Here is a tiny trained network, its code and every weight. The questions are about switching its units off for an input and a class, where a switched-off unit gives its printed mean instead of its output.

import numpy as np


def w(rows, s, z=0):
    codes = np.array(rows[::2]) - 128.0
    scale = np.full(codes.shape[1], s)
    scale[-1] = z or s
    return codes * scale


def f(y):
    return y / 2 * (1 + np.tanh(0.7978845608 * (y + 0.044715 * y**3)))


def log_softmax(a):
    a = a - a.max(-1, keepdims=True)
    return a - np.log(np.exp(a).sum(-1, keepdims=True))


def net(x, mask):
    res = np.array(x, float).reshape(1, 7) / 4 @ E
    y = f(res @ A[0][:, :-1].T + A[0][:, -1])
    res = res + np.where(mask, y, B[0][:, -1]) @ B[0][:, :-1]
    return log_softmax(res[-1] @ U[:, :-1].T + U[:, -1])


A, B = {}, {}
E = w([
[45,171,157,220,59],'x0',
[99,146,252,117,210],'x1',
[254,142,191,160,77],'x2',
[129,130,126,130,129],'x3',
[128,129,128,129,128],'x4',
[129,129,127,128,130],'x5',
[112,221,141,20,69],'x6',
],0.0065)
A[0] = w([
[149,60,119,217,171,137],'N1',
[61,172,156,227,52,51],'N2',
[152,106,28,132,58,174],'N3',
[211,63,99,43,214,86],'N4',
[115,120,236,103,200,97],'N5',
[145,108,31,150,41,144],'N6',
[151,95,17,127,54,176],'N7',
[4,115,70,80,172,154],'N8',
[153,53,120,224,173,155],'N9',
[161,121,11,140,62,172],'N10',
[228,150,187,160,80,19],'N11',
[118,193,142,41,64,175],'N12',
[66,167,140,207,59,2],'N13',
[208,79,82,48,199,87],'N14',
[66,155,161,238,70,108],'N15',
[179,194,155,102,91,134],'N16',
[161,31,117,183,179,142],'N17',
[111,147,240,126,202,78],'N18',
[204,58,90,43,177,81],'N19',
[151,50,117,207,174,142],'N20',
[123,235,133,57,91,137],'N21',
[115,221,148,70,69,120],'N22',
[148,45,122,213,161,154],'N23',
[199,102,91,63,207,47],'N24',
[163,114,23,132,78,136],'N25',
[157,113,14,138,54,150],'N26',
[233,146,183,163,82,23],'N27',
[18,128,37,87,194,173],'N28',
[229,133,167,151,61,15],'N29',
[126,228,120,71,103,206],'N30',
[110,156,220,118,219,116],'N31',
[120,214,136,54,81,171],'N32',
[3,120,63,91,186,135],'N33',
[120,92,124,254,155,179],'N34',
[215,131,179,159,87,56],'N35',
[119,192,144,44,69,141],'N36',
],0.0059,0.00078)
B[0] = w([
[81,83,76,66,184,208],'N1',
[92,195,91,90,39,218],'N2',
[88,168,204,165,211,209],'N3',
[113,208,99,96,3,252],'N4',
[86,179,202,158,175,228],'N5',
[80,169,185,145,173,213],'N6',
[95,165,218,166,204,222],'N7',
[242,60,120,226,77,240],'N8',
[85,78,77,57,189,222],'N9',
[93,165,222,149,216,222],'N10',
[216,66,118,196,86,220],'N11',
[109,61,84,82,205,220],'N12',
[112,190,113,110,62,189],'N13',
[106,209,113,116,33,236],'N14',
[93,189,47,64,48,220],'N15',
[162,68,95,133,141,190],'N16',
[89,113,82,65,136,212],'N17',
[83,181,210,159,186,230],'N18',
[100,209,122,115,40,231],'N19',
[93,93,68,54,164,209],'N20',
[110,70,76,82,185,218],'N21',
[93,79,63,72,152,210],'N22',
[82,86,83,61,188,212],'N23',
[116,191,102,123,40,210],'N24',
[87,179,202,157,181,201],'N25',
[68,153,210,164,205,221],'N26',
[201,77,122,186,105,222],'N27',
[244,66,168,240,74,251],'N28',
[190,82,146,191,120,212],'N29',
[128,75,101,100,174,205],'N30',
[104,182,200,174,175,228],'N31',
[119,56,61,78,207,215],'N32',
[245,69,129,232,66,244],'N33',
[87,113,52,59,129,221],'N34',
[196,70,108,175,117,201],'N35',
[116,76,77,84,192,211],'N36',
],0.0059,0.0031)
U = w([
[100,43,66,50,194,245],'0',
[95,188,250,164,197,1],'1',
[205,44,129,216,78,97],'2',
[99,222,91,86,21,95],'3',
],0.014,0.0002)

Each question gives the input, the list of numbers given to net, and the class t.
The units are the neurons (one row each of A and B). Each row of codes is followed by its name. A weight is (code - 128) times the scale printed after its matrix; where a second scale follows, it is the last column's (A, B and U).
mask holds one flag per neuron, in row order. A switched-off neuron (its flag False) gives its mean, the last column of its row in B, instead of its output. The means were averaged over made-up inputs and are rounded, as every weight is.
A unit's drop is (log p(t) with every unit on - log p(t) with that unit switched off) / (log p(t) with every unit on - log p(t) with every unit switched off).
The circuit of an input: a set's keep is (log p(t) with only the set's units on - log p(t) with every unit switched off) / (log p(t) with every unit on - log p(t) with every unit switched off). Starting from the 12 units with the biggest drops (on a tie, the unit counted first), units are removed one at a time, each time the one whose removal leaves the highest keep (on an exact tie, the one counted first), for as long as the keep stays at least 0.8.
units of the circuit, in order: the units of the circuit, biggest drop first
most important unit: the unit with the biggest drop
k most important neurons: the k neurons with the biggest drops, biggest first
drop of u: that unit's drop, to one decimal
input [5,-2,-6,6,-1,-4,-4], class 2: units of the circuit, in order -> N33
input [6,-2,7,7,-6,5,6], class 2: units of the circuit, in order -> N11, N29
input [8,2,8,2,0,-1,3], class 2: 2 most important neurons -> N11, N27
input [-7,3,1,1,-2,-1,6], class 3: 3 most important neurons -> N4, N14, N19
input [-5,6,7,1,1,8,1], class 2: 3 most important neurons -> N11, N27, N35
input [7,1,6,1,6,4,-6], class 3: 3 most important neurons -> N15, N2, N13
input [8,7,8,-3,6,-5,-5], class 2: 4 most important neurons -> N11, N27, N35, N29
input [6,4,2,1,-8,6,2], class 3: 2 most important neurons -> N15, N2
input [8,5,6,-6,-4,-6,6], class 3: 2 most important neurons -> N2, N15
input [5,-2,4,-1,4,-6,5], class 0: drop of N14 -> 0.1
input [3,-2,-3,-6,3,1,0], class 2: drop of N19 -> 0.3
input [6,-6,-4,2,7,-2,-3], class 1: drop of N10 -> 0.2
input [-2,-6,4,-2,-2,-5,5], class 1: drop of N16 -> 0.0
input [-8,6,-6,6,0,5,-4], class 3: most important unit -> N4
